Below is a small trained network, with its code and all its weights. Each question gives an input and a target symbol and asks what happens when units are switched off, that is, made to give their printed mean instead of their output.

import numpy as np


def w(rows, s, z=0):
    codes = np.array(rows[::2]) - 128.0
    scale = np.full(codes.shape[1], s)
    scale[-1] = z or s
    return codes * scale


def norm(h):
    return h / np.sqrt((h * h).mean(-1, keepdims=True) + 1e-5)


def f(y):
    return np.maximum(y, 0)


def softmax(a):
    e = np.exp(a - a.max(-1, keepdims=True))
    return e / e.sum(-1, keepdims=True)


def log_softmax(a):
    a = a - a.max(-1, keepdims=True)
    return a - np.log(np.exp(a).sum(-1, keepdims=True))


def net(x, mask):
    ids = ['αγδεζηξπφψ'.index(c) for c in x.split()]
    T = len(ids)
    res = E[ids] + P[:T]
    u = 0
    for l in range(3):
        q, k, v = (norm(res) @ M[l].T for M in (Q, K, V))
        z = softmax(np.where(np.tri(T) > 0, q @ k.T / 4**0.5, -1e9)) @ v
        res = res + np.where(mask[u], z, O[l][:, -1]) @ O[l][:, :-1]
        u += 1
        y = f(norm(res) @ A[l][:, :-1].T + A[l][:, -1])
        res = res + np.where(mask[u : u + 12], y, B[l][:, -1]) @ B[l][:, :-1]
        u += 12
    return log_softmax(norm(res)[-1] @ U[:, :-1].T + U[:, -1])


Q, K, V, O, A, B = {}, {}, {}, {}, {}, {}
E = w([
[123,4,154],'α',
[84,105,232],'γ',
[101,159,140],'δ',
[27,124,64],'ε',
[153,135,191],'ζ',
[145,140,48],'η',
[91,167,6],'ξ',
[149,140,146],'π',
[131,137,39],'φ',
[36,122,58],'ψ',
],0.013)
P = w([
[183,207,33],'0',
[211,148,97],'1',
[18,196,95],'2',
[188,81,105],'3',
[12,181,108],'4',
[193,66,110],'5',
[77,170,83],'6',
[216,58,110],'7',
[17,165,94],'8',
[235,50,129],'9',
[22,153,77],'10',
[254,49,154],'11',
[36,152,64],'12',
],0.0073)
Q[0] = w([
[194,21,158],'L0H0',
[255,45,118],'L0H0',
[187,160,148],'L0H0',
[104,142,196],'L0H0',
],0.0049)
K[0] = w([
[143,156,211],'L0H0',
[15,255,77],'L0H0',
[87,202,232],'L0H0',
[103,190,120],'L0H0',
],0.0069)
V[0] = w([
[254,135,118],'L0H0',
[197,158,89],'L0H0',
[73,102,188],'L0H0',
[210,101,88],'L0H0',
],0.0067)
O[0] = w([
[142,3,173,5],'L0H0',
[32,39,20,166],'L0H0',
[95,110,28,7],'L0H0',
[39,104,94,151],'L0H0',
],0.0065,0.0013)
A[0] = w([
[83,102,65,122],'L0N0',
[38,167,191,85],'L0N1',
[250,68,99,111],'L0N2',
[148,233,162,112],'L0N3',
[243,131,146,1],'L0N4',
[95,153,143,83],'L0N5',
[102,120,62,219],'L0N6',
[187,131,2,140],'L0N7',
[27,86,191,134],'L0N8',
[133,221,103,39],'L0N9',
[168,31,192,188],'L0N10',
[90,157,142,78],'L0N11',
],0.0089,0.0035)
B[0] = w([
[135,157,186,228],'L0N0',
[213,51,47,181],'L0N1',
[173,44,10,179],'L0N2',
[125,179,25,158],'L0N3',
[166,94,94,153],'L0N4',
[185,18,110,144],'L0N5',
[78,47,171,254],'L0N6',
[71,76,81,229],'L0N7',
[156,192,85,208],'L0N8',
[44,137,127,153],'L0N9',
[207,253,77,185],'L0N10',
[102,71,80,148],'L0N11',
],0.0053,0.0063)
Q[1] = w([
[254,157,47],'L1H0',
[82,147,113],'L1H0',
[23,199,137],'L1H0',
[246,66,173],'L1H0',
],0.0083)
K[1] = w([
[154,76,253],'L1H0',
[25,30,247],'L1H0',
[102,208,58],'L1H0',
[249,137,30],'L1H0',
],0.005)
V[1] = w([
[140,230,66],'L1H0',
[163,63,143],'L1H0',
[106,98,148],'L1H0',
[176,234,255],'L1H0',
],0.0059)
O[1] = w([
[158,60,81,147],'L1H0',
[99,189,167,116],'L1H0',
[214,128,30,129],'L1H0',
[2,121,198,2],'L1H0',
],0.0058,0.0083)
A[1] = w([
[66,142,140,172],'L1N0',
[158,102,148,99],'L1N1',
[161,117,155,75],'L1N2',
[84,191,211,202],'L1N3',
[195,106,80,66],'L1N4',
[97,150,119,114],'L1N5',
[133,116,144,3],'L1N6',
[103,20,152,47],'L1N7',
[180,162,247,92],'L1N8',
[189,200,110,59],'L1N9',
[92,145,50,78],'L1N10',
[83,131,103,118],'L1N11',
],0.012,0.0014)
B[1] = w([
[223,125,89,141],'L1N0',
[191,86,51,138],'L1N1',
[139,57,209,135],'L1N2',
[77,147,20,129],'L1N3',
[17,96,95,245],'L1N4',
[177,158,92,143],'L1N5',
[106,117,137,128],'L1N6',
[188,29,176,156],'L1N7',
[168,254,91,137],'L1N8',
[44,171,90,176],'L1N9',
[102,171,185,254],'L1N10',
[206,134,187,175],'L1N11',
],0.0055,0.008)
Q[2] = w([
[2,152,33],'L2H0',
[36,36,29],'L2H0',
[179,64,93],'L2H0',
[83,91,104],'L2H0',
],0.0091)
K[2] = w([
[254,143,229],'L2H0',
[212,71,152],'L2H0',
[107,78,90],'L2H0',
[150,145,214],'L2H0',
],0.0074)
V[2] = w([
[194,156,50],'L2H0',
[173,63,188],'L2H0',
[1,72,114],'L2H0',
[58,182,125],'L2H0',
],0.0097)
O[2] = w([
[190,124,143,253],'L2H0',
[116,154,83,46],'L2H0',
[2,36,132,211],'L2H0',
[127,176,151,108],'L2H0',
],0.01,0.0061)
A[2] = w([
[106,77,134,101],'L2N0',
[186,83,140,34],'L2N1',
[77,156,61,25],'L2N2',
[95,61,254,27],'L2N3',
[117,125,77,3],'L2N4',
[160,99,76,234],'L2N5',
[61,157,136,101],'L2N6',
[194,174,129,212],'L2N7',
[211,190,140,246],'L2N8',
[84,124,189,174],'L2N9',
[140,107,152,85],'L2N10',
[118,54,165,100],'L2N11',
],0.011,0.0022)
B[2] = w([
[161,197,197,191],'L2N0',
[166,204,147,150],'L2N1',
[173,85,69,187],'L2N2',
[119,28,205,149],'L2N3',
[113,107,35,173],'L2N4',
[158,196,229,253],'L2N5',
[116,188,74,150],'L2N6',
[65,159,172,155],'L2N7',
[61,148,220,159],'L2N8',
[234,230,208,144],'L2N9',
[96,128,97,130],'L2N10',
[160,3,180,182],'L2N11',
],0.0056,0.0073)
U = w([
[39,168,39,183],'α',
[236,142,61,70],'γ',
[254,79,150,82],'δ',
[126,92,101,59],'ε',
[145,81,100,42],'ζ',
[42,132,61,114],'η',
[114,218,197,253],'ξ',
[128,81,193,214],'π',
[255,178,182,118],'φ',
[134,77,162,130],'ψ',
],0.0073,0.0034)

Each question gives the input, a string of symbols that net reads in full, and the target symbol t.
The units are the heads (4 rows each of Q, K, V and O) and the neurons (one row each of A and B). Each row of codes is followed by its name. A weight is (code - 128) times the scale printed after its matrix; where a second scale follows, it is the last column's (O, A, B and U).
mask holds one flag per unit, layer by layer, with each layer's heads first. A switched-off unit (its flag False) gives its mean, the last column of its rows in O or B, instead of its output. The means were averaged over made-up inputs and are rounded, as every weight is.
A unit's drop is (log p(t) with every unit on - log p(t) with that unit switched off) / (log p(t) with every unit on - log p(t) with every unit switched off).
The circuit of an input: a set's keep is (log p(t) with only the set's units on - log p(t) with every unit switched off) / (log p(t) with every unit on - log p(t) with every unit switched off). Starting from the 12 units with the biggest drops (on a tie, the unit counted first), units are removed one at a time, each time the one whose removal leaves the highest keep (on an exact tie, the one counted first), for as long as the keep stays at least 0.8.
units of the circuit, in order: the units of the circuit, biggest drop first
most important unit: the unit with the biggest drop
top k neurons: the k neurons with the biggest drops, biggest first
k most important neurons of layer l: the k neurons of layer l with the biggest drops, biggest first
input ψ ζ ψ, target φ: units of the circuit, in order	[L2H0]
input η ε γ γ ψ, target ξ: top 2 neurons	[L0N7, L0N2]
input ε ξ φ ε π π α α ψ ε α γ α, target ξ: top 3 neurons	[L0N10, L0N8, L0N7]
input ε ψ ζ ξ ξ ζ ε, target φ: units of the circuit, in order	[L2H0, L0N10]
input ζ ψ ψ ε φ δ π ε ψ α ξ γ δ, target ξ: top 2 neurons	[L0N2, L2N8]
input η ξ ψ ξ ε γ δ ε ψ ε γ, target α: top 2 neurons	[L0N6, L1N9]
input ε δ φ ε δ α π γ ε, target ξ: 2 most important neurons of layer 0	[L0N7, L0N2]
input δ η α γ ψ γ δ ε ε γ ξ, target ξ: 2 most important neurons of layer 1	[L1N4, L1N10]
input ε γ α γ α, target ξ: top 2 neurons	[L0N8, L0N10]
input ε ε φ α δ ε π ε ζ ζ π γ, target ξ: top 2 neurons	[L1N8, L0N10]
input ε δ π π α γ ξ ζ δ, target φ: top 3 neurons	[L0N8, L0N7, L0N1]
input φ γ ξ γ α φ ε γ ψ δ α γ π, target ξ: 2 most important neurons of layer 0	[L0N3, L0N10]
input ξ γ γ ξ δ ψ γ, target α: 2 most important neurons of layer 0	[L0N6, L0N3]
input α ζ π α γ ψ δ ε γ γ φ, target ξ: 2 most important neurons of layer 1	[L1N10, L1N2]
input ε α η φ ε ε ζ, target α: 2 most important neurons of layer 0	[L0N3, L0N6]
input ε ε α π ε γ η, target ξ: 3 most important neurons of layer 0	[L0N2, L0N7, L0N1]
input ψ ψ α δ, target α: top 2 neurons	[L0N3, L0N6]
input ε γ ε δ δ ε α, target α: top 3 neurons	[L0N6, L1N9, L0N10]
input ψ ψ φ ε ζ, target α: most important unit	L0N3
input ξ ε ε ψ φ δ ζ α ε ζ φ, target φ: top neuron	[L0N10]
input ε ε α η η ζ α, target φ: top 2 neurons	[L0N10, L1N10]
input γ ζ φ ξ ε ζ ε γ ε, target ξ: top 3 neurons	[L0N7, L0N10, L2N8]
input η ε ε π ψ ψ π α φ ζ ψ, target φ: top 2 neurons	[L0N10, L0N7]
input α γ ε ζ, target ξ: 2 most important neurons of layer 2	[L2N8, L2N7]
input ε δ π δ α γ π, target ξ: 2 most important neurons of layer 0	[L0N7, L0N10]
input ψ ψ δ ζ ε ψ π γ φ, target ξ: top 2 neurons	[L0N7, L1N10]
input π ε ε ε δ γ ψ, target ξ: most important neuron of layer 1	[L1N9]
